Each row is followed by one of two labels, saying whether the row has a hidden trait. Each part has a new trait and two new labels.
(in the rows, 100 means zero)
123 99 101 106 96 74 82 154 120 90 89 108 67 68 138 106 62 101 99 94 105
 62 135 107 118 109 87 80 91 90 89 103 80 -> [23]
110 81 114 70 86 114 115 103 99 91 101 104 112 72 161 112 77 118 114 107
 157 97 123 135 122 46 99 69 98 66 99 90 86 -> [20]
132 99 126 77 65 101 115 71 113 110 106 95 137 51 160 111 77 126 105 90
 135 95 109 131 113 41 97 75 97 75 105 109 88 -> [20]
122 94 97 102 104 74 76 175 123 83 95 104 66 67 146 103 70 85 101 103
 136 49 130 104 129 111 85 79 92 92 78 110 84 -> [23]
59 147 109 114 98 117 60 127 137 132 112 116 97 23 133 111 136 88 93 99
 93 90 52 76 132 29 97 83 75 100 98 87 96 -> [23]
122 118 125 92 59 98 111 48 114 125 121 104 129 59 166 108 110 136 112
 76 77 106 95 120 96 69 100 92 98 84 131 95 80 -> [20]
114 97 86 101 109 80 85 132 110 92 105 105 57 89 136 103 47 101 109 99
 118 60 119 97 121 122 93 90 99 77 99 87 81 -> [23]
119 100 125 88 70 92 106 56 110 112 110 107 132 57 171 105 112 134 110
 86 102 103 114 131 95 65 98 84 97 83 119 99 86 -> [20]
132 96 126 80 68 104 110 65 115 112 112 106 132 51 159 109 79 126 108 89
 117 94 105 126 113 38 101 75 101 75 106 104 84 -> [20]
89 90 91 116 110 92 112 91 94 74 94 102 101 106 92 100 137 88 106 99 106
 103 110 112 105 93 95 84 102 81 96 112 96 -> [23]
113 94 123 76 71 104 106 69 104 106 106 102 127 62 171 109 99 129 109 92
 121 103 109 127 109 61 99 73 100 78 112 90 84 -> [20]
129 105 101 118 90 73 81 137 123 94 97 105 71 69 146 105 59 104 100 88
 93 63 123 103 103 117 88 85 94 84 92 101 78 -> [23]
79 120 119 110 101 103 111 69 112 106 103 108 114 116 100 93 175 107 105
 88 80 99 98 99 83 82 106 101 106 100 124 110 97 -> [23]
47 152 106 114 98 118 55 130 132 123 117 124 99 22 137 112 129 91 92 97
 74 87 59 64 135 30 98 86 79 102 103 82 96 -> [23]
46 132 106 103 108 127 56 182 128 107 98 108 89 21 138 114 123 73 89 112
 143 84 78 85 148 14 95 74 73 91 82 94 99 -> [23]
112 87 95 115 103 80 101 101 112 68 84 98 111 92 108 105 151 85 101 97
 112 93 106 112 102 85 93 85 99 95 89 131 101 -> [23]
49 138 97 103 107 123 60 110 125 122 123 124 85 48 129 109 136 86 98 110
 95 97 62 70 140 44 100 90 81 86 107 70 92 -> [23]
26 125 88 89 120 127 59 148 112 109 114 116 88 64 115 113 98 85 103 122
 151 100 73 71 151 34 97 79 79 92 91 62 100 -> [23]
91 91 117 75 76 105 108 38 98 112 112 107 131 86 156 103 96 135 113 97
 124 112 124 123 111 62 101 80 105 74 118 83 82 -> [20]
115 102 122 88 68 97 122 45 112 117 114 108 123 61 166 109 109 134 113
 84 86 104 94 124 95 69 99 82 97 71 124 92 86 -> [20]
129 102 98 101 95 70 78 158 125 92 92 109 70 71 144 100 70 97 101 98 107
 53 123 102 121 116 87 81 92 96 83 106 81 -> [23]
32 120 89 96 119 129 60 157 115 104 110 111 82 58 123 113 111 76 98 122
 161 97 78 77 153 23 97 81 79 82 90 77 97 -> [23]
96 85 87 109 103 83 85 158 114 83 99 109 58 107 130 101 56 92 107 110
 136 65 136 101 123 130 86 84 94 79 80 87 78 -> [23]
97 93 91 129 102 95 113 84 125 92 91 104 97 90 106 101 113 94 106 104
 111 106 93 102 94 62 106 94 102 101 98 114 95 -> [23]
72 116 105 106 106 106 115 88 98 85 97 102 99 90 90 101 138 93 103 89 88
 100 111 113 103 68 99 94 102 96 117 115 91 -> [23]
110 108 116 81 72 101 111 22 99 125 119 106 128 90 160 104 104 141 114
 91 96 111 109 118 102 91 100 86 106 75 133 80 81 -> [20]
97 81 94 91 119 105 107 103 95 76 80 95 94 117 89 98 134 89 99 106 138
 96 120 114 107 59 102 98 101 78 96 116 98 -> [23]
123 100 122 85 74 97 112 36 114 117 120 118 125 60 160 105 105 135 115
 86 85 100 105 122 98 60 102 87 101 73 120 93 83 -> [20]
118 101 121 78 72 102 101 60 107 117 111 105 134 68 161 106 93 129 108
 93 118 101 124 124 114 49 100 80 104 82 115 101 82 -> [20]
61 148 102 108 99 114 49 119 130 124 121 122 99 29 140 112 120 89 95 98
 83 101 54 64 138 35 98 86 83 96 104 84 95 -> [23]
105 94 111 78 74 106 117 38 98 113 129 109 111 98 154 104 79 138 121 96
 122 108 114 119 108 83 102 94 101 70 116 68 80 -> [20]
39 128 91 97 116 127 72 102 115 118 122 128 76 67 111 110 111 87 99 122
 121 103 74 65 148 36 98 87 81 88 106 62 96 -> [23]
96 88 119 77 73 110 112 75 97 102 108 102 116 72 164 109 93 125 114 95
 134 105 113 130 110 58 99 78 97 72 111 81 84 -> [20]
94 101 104 111 109 91 109 80 118 90 99 95 108 124 91 97 171 92 114 112
 121 101 110 93 96 105 102 88 109 103 100 96 96 -> [23]
95 88 111 72 78 117 118 80 92 104 115 98 110 91 151 109 69 123 117 102
 151 103 125 128 118 52 101 84 98 69 107 78 82 -> [20]
104 87 93 102 102 81 83 163 117 86 97 108 58 96 135 103 70 92 105 108
 134 59 143 102 130 124 85 84 91 86 78 93 80 -> [23]
32 135 91 103 112 127 67 107 117 121 125 118 78 68 119 109 118 86 100
 111 117 101 71 63 144 40 100 90 82 78 108 67 93 -> [23]
65 140 103 108 106 116 63 106 129 129 123 129 93 39 125 110 129 88 95
 109 94 102 53 66 138 34 97 89 78 96 109 77 95 -> [23]
134 112 106 128 82 63 74 152 138 98 94 108 80 51 158 103 83 98 95 82 80
 58 114 102 99 117 86 83 89 98 85 116 78 -> [23]
32 130 93 103 114 125 67 114 116 126 122 125 88 68 113 109 120 93 105
 119 108 101 61 69 141 43 99 90 80 91 105 57 96 -> [23]
114 77 102 97 111 87 72 200 110 68 78 100 56 55 143 107 31 83 95 108 176
 48 137 122 141 92 81 73 85 92 63 115 81 -> [23]
110 103 114 86 76 103 118 50 104 119 117 109 114 84 157 108 104 132 118
 91 97 105 111 121 102 69 101 89 101 71 128 86 82 -> [20]
